Below are the code and all the weights of a small trained network. Each question names an input and a target symbol and asks about switching units off, where a switched-off unit gives its printed mean instead of its output.

import numpy as np


def w(rows, s, z=0):
    codes = np.array(rows[::2]) - 128.0
    scale = np.full(codes.shape[1], s)
    scale[-1] = z or s
    return codes * scale


def f(y):
    return y / 2 * (1 + np.tanh(0.7978845608 * (y + 0.044715 * y**3)))


def softmax(a):
    e = np.exp(a - a.max(-1, keepdims=True))
    return e / e.sum(-1, keepdims=True)


def log_softmax(a):
    a = a - a.max(-1, keepdims=True)
    return a - np.log(np.exp(a).sum(-1, keepdims=True))


def net(x, mask):
    ids = ['αβεζλστφω'.index(c) for c in x.split()]
    T = len(ids)
    res = E[ids] + P[:T]
    q, k, v = (res @ M[0].T for M in (Q, K, V))
    z = softmax(np.where(np.tri(T) > 0, q @ k.T / 4**0.5, -1e9)) @ v
    res = res + np.where(mask[0], z, O[0][:, -1]) @ O[0][:, :-1]
    y = f(res @ A[0][:, :-1].T + A[0][:, -1])
    res = res + np.where(mask[1:9], y, B[0][:, -1]) @ B[0][:, :-1]
    return log_softmax(res[-1] @ U[:, :-1].T + U[:, -1])


Q, K, V, O, A, B = {}, {}, {}, {}, {}, {}
E = w([
[179,91,166,133,184,123,83,47,146],'α',
[197,86,128,147,211,110,147,97,78],'β',
[122,253,117,75,92,179,132,127,164],'ε',
[78,239,85,126,36,189,151,226,123],'ζ',
[85,134,164,137,81,142,118,124,177],'λ',
[59,82,113,106,147,52,167,106,150],'σ',
[103,193,136,60,138,130,176,101,156],'τ',
[61,162,82,91,120,114,136,133,128],'φ',
[99,70,91,131,168,53,127,104,115],'ω',
],0.019)
P = w([
[142,207,121,166,116,64,108,243,149],'0',
[179,45,77,99,61,168,136,122,151],'1',
[130,184,119,155,81,133,206,43,99],'2',
[111,158,105,153,131,129,76,153,190],'3',
[149,102,167,56,81,121,84,210,67],'4',
[143,173,147,149,113,137,207,7,101],'5',
[120,154,177,152,177,180,77,126,166],'6',
[214,84,120,57,121,177,84,62,171],'7',
],0.015)
Q[0] = w([
[113,140,23,233,98,193,222,1,156],'head 1',
[111,144,151,152,189,128,121,160,134],'head 1',
[123,218,173,157,95,54,140,135,90],'head 1',
[152,93,58,65,116,193,117,162,178],'head 1',
],0.013)
K[0] = w([
[146,189,191,143,96,8,99,145,111],'head 1',
[66,119,93,115,174,136,115,82,120],'head 1',
[180,124,96,182,62,103,167,103,190],'head 1',
[154,131,160,67,83,106,84,115,66],'head 1',
],0.014)
V[0] = w([
[123,172,233,126,118,137,160,83,178],'head 1',
[101,176,46,79,123,147,36,97,131],'head 1',
[41,86,166,130,128,153,167,185,159],'head 1',
[137,179,109,9,177,62,180,113,132],'head 1',
],0.015)
O[0] = w([
[76,232,142,141,187,209,113,214,50,104],'head 1',
[35,11,103,206,80,195,83,163,155,214],'head 1',
[183,92,215,153,132,150,203,150,144,36],'head 1',
[69,86,131,128,98,45,86,210,45,254],'head 1',
],0.012,0.0063)
A[0] = w([
[145,41,62,37,139,200,81,169,204,3],'neuron 1',
[168,139,108,170,59,115,206,25,157,39],'neuron 2',
[83,73,142,142,51,122,166,87,49,150],'neuron 3',
[131,52,62,75,215,204,116,222,230,56],'neuron 4',
[55,254,141,213,149,74,145,27,108,80],'neuron 5',
[220,47,72,211,228,93,103,129,44,192],'neuron 6',
[90,199,101,206,110,175,83,79,58,38],'neuron 7',
[65,90,222,96,161,36,162,97,202,188],'neuron 8',
],0.0083,0.0037)
B[0] = w([
[82,95,104,161,180,143,173,169,63,208],'neuron 1',
[104,132,100,145,160,5,139,151,165,182],'neuron 2',
[168,142,184,99,161,136,107,91,131,247],'neuron 3',
[214,219,127,147,118,69,111,97,106,181],'neuron 4',
[146,89,128,180,78,164,123,214,94,201],'neuron 5',
[96,146,131,135,106,151,128,136,150,230],'neuron 6',
[154,85,137,93,179,102,141,81,135,232],'neuron 7',
[146,167,102,116,119,197,118,160,107,217],'neuron 8',
],0.014,0.013)
U = w([
[141,119,165,54,43,197,104,49,104,180],'α',
[134,139,125,64,143,112,105,75,108,96],'β',
[106,121,131,161,215,148,204,175,90,56],'ε',
[179,209,161,114,164,163,138,71,33,108],'ζ',
[73,31,125,72,217,156,175,190,185,101],'λ',
[165,29,86,135,82,201,161,100,20,83],'σ',
[56,202,123,160,131,167,10,249,166,160],'τ',
[2,151,85,74,220,234,124,67,113,253],'φ',
[114,174,156,157,194,129,81,96,14,20],'ω',
],0.0051,0.0068)

Each question gives the input, a string of symbols that net reads in full, and the target symbol t.
The units are the heads (4 rows each of Q, K, V and O) and the neurons (one row each of A and B). Each row of codes is followed by its name. A weight is (code - 128) times the scale printed after its matrix; where a second scale follows, it is the last column's (O, A, B and U).
mask holds one flag per unit, heads first, then neurons. A switched-off unit (its flag False) gives its mean, the last column of its rows in O or B, instead of its output. The means were averaged over made-up inputs and are rounded, as every weight is.
A unit's drop is (log p(t) with every unit on - log p(t) with that unit switched off) / (log p(t) with every unit on - log p(t) with every unit switched off).
The circuit of an input: a set's keep is (log p(t) with only the set's units on - log p(t) with every unit switched off) / (log p(t) with every unit on - log p(t) with every unit switched off). Starting from all 9 units, units are removed one at a time, each time the one whose removal leaves the highest keep (on an exact tie, the one counted first), for as long as the keep stays at least 0.8.
units of the circuit, in order: the units of the circuit, biggest drop first
most important unit: the unit with the biggest drop
top k neurons: the k neurons with the biggest drops, biggest first
input β σ β ω τ α, target τ: top 2 neurons => neuron 5; neuron 2
input ε ω λ ω α τ α σ, target φ: units of the circuit, in order => head 1; neuron 5
input α ζ β α φ, target ε: units of the circuit, in order => head 1; neuron 1; neuron 2; neuron 4
input φ β σ, target α: top 2 neurons => neuron 3; neuron 1
input φ α φ λ ω α β φ, target λ: units of the circuit, in order => head 1; neuron 2
input ζ σ β α α, target α: units of the circuit, in order => head 1; neuron 1; neuron 6
input β β α λ ε φ, target τ: units of the circuit, in order => neuron 5; head 1; neuron 2; neuron 7
input α ω α ε α α, target σ: top 2 neurons => neuron 5; neuron 3
input φ φ φ, target α: most important unit => neuron 3
input ω α φ α φ φ, target β: units of the circuit, in order => head 1; neuron 2
input α φ β, target σ: units of the circuit, in order => neuron 5; head 1; neuron 3; neuron 2
input τ α ω, target ω: units of the circuit, in order => head 1; neuron 3
input λ σ β φ ε α, target ε: units of the circuit, in order => head 1; neuron 2; neuron 5
input β α λ, target τ: units of the circuit, in order => head 1; neuron 5; neuron 2; neuron 7
input ω β ω, target β: top 2 neurons => neuron 2; neuron 3
input α ω σ φ ω α β, target τ: units of the circuit, in order => neuron 7; neuron 6
input α φ φ β, target τ: units of the circuit, in order => neuron 7
input α ε φ α α φ φ, target ω: top 4 neurons => neuron 4; neuron 6; neuron 7; neuron 8
input α φ σ λ τ τ, target σ: top 2 neurons => neuron 5; neuron 7
input ω α α α β ε, target β: top 2 neurons => neuron 2; neuron 1
input β ω τ, target τ: most important unit => neuron 5
input ω β β ζ β, target β: top 3 neurons => neuron 2; neuron 5; neuron 1
input ω φ α ω σ, target σ: top 3 neurons => neuron 1; neuron 8; neuron 2
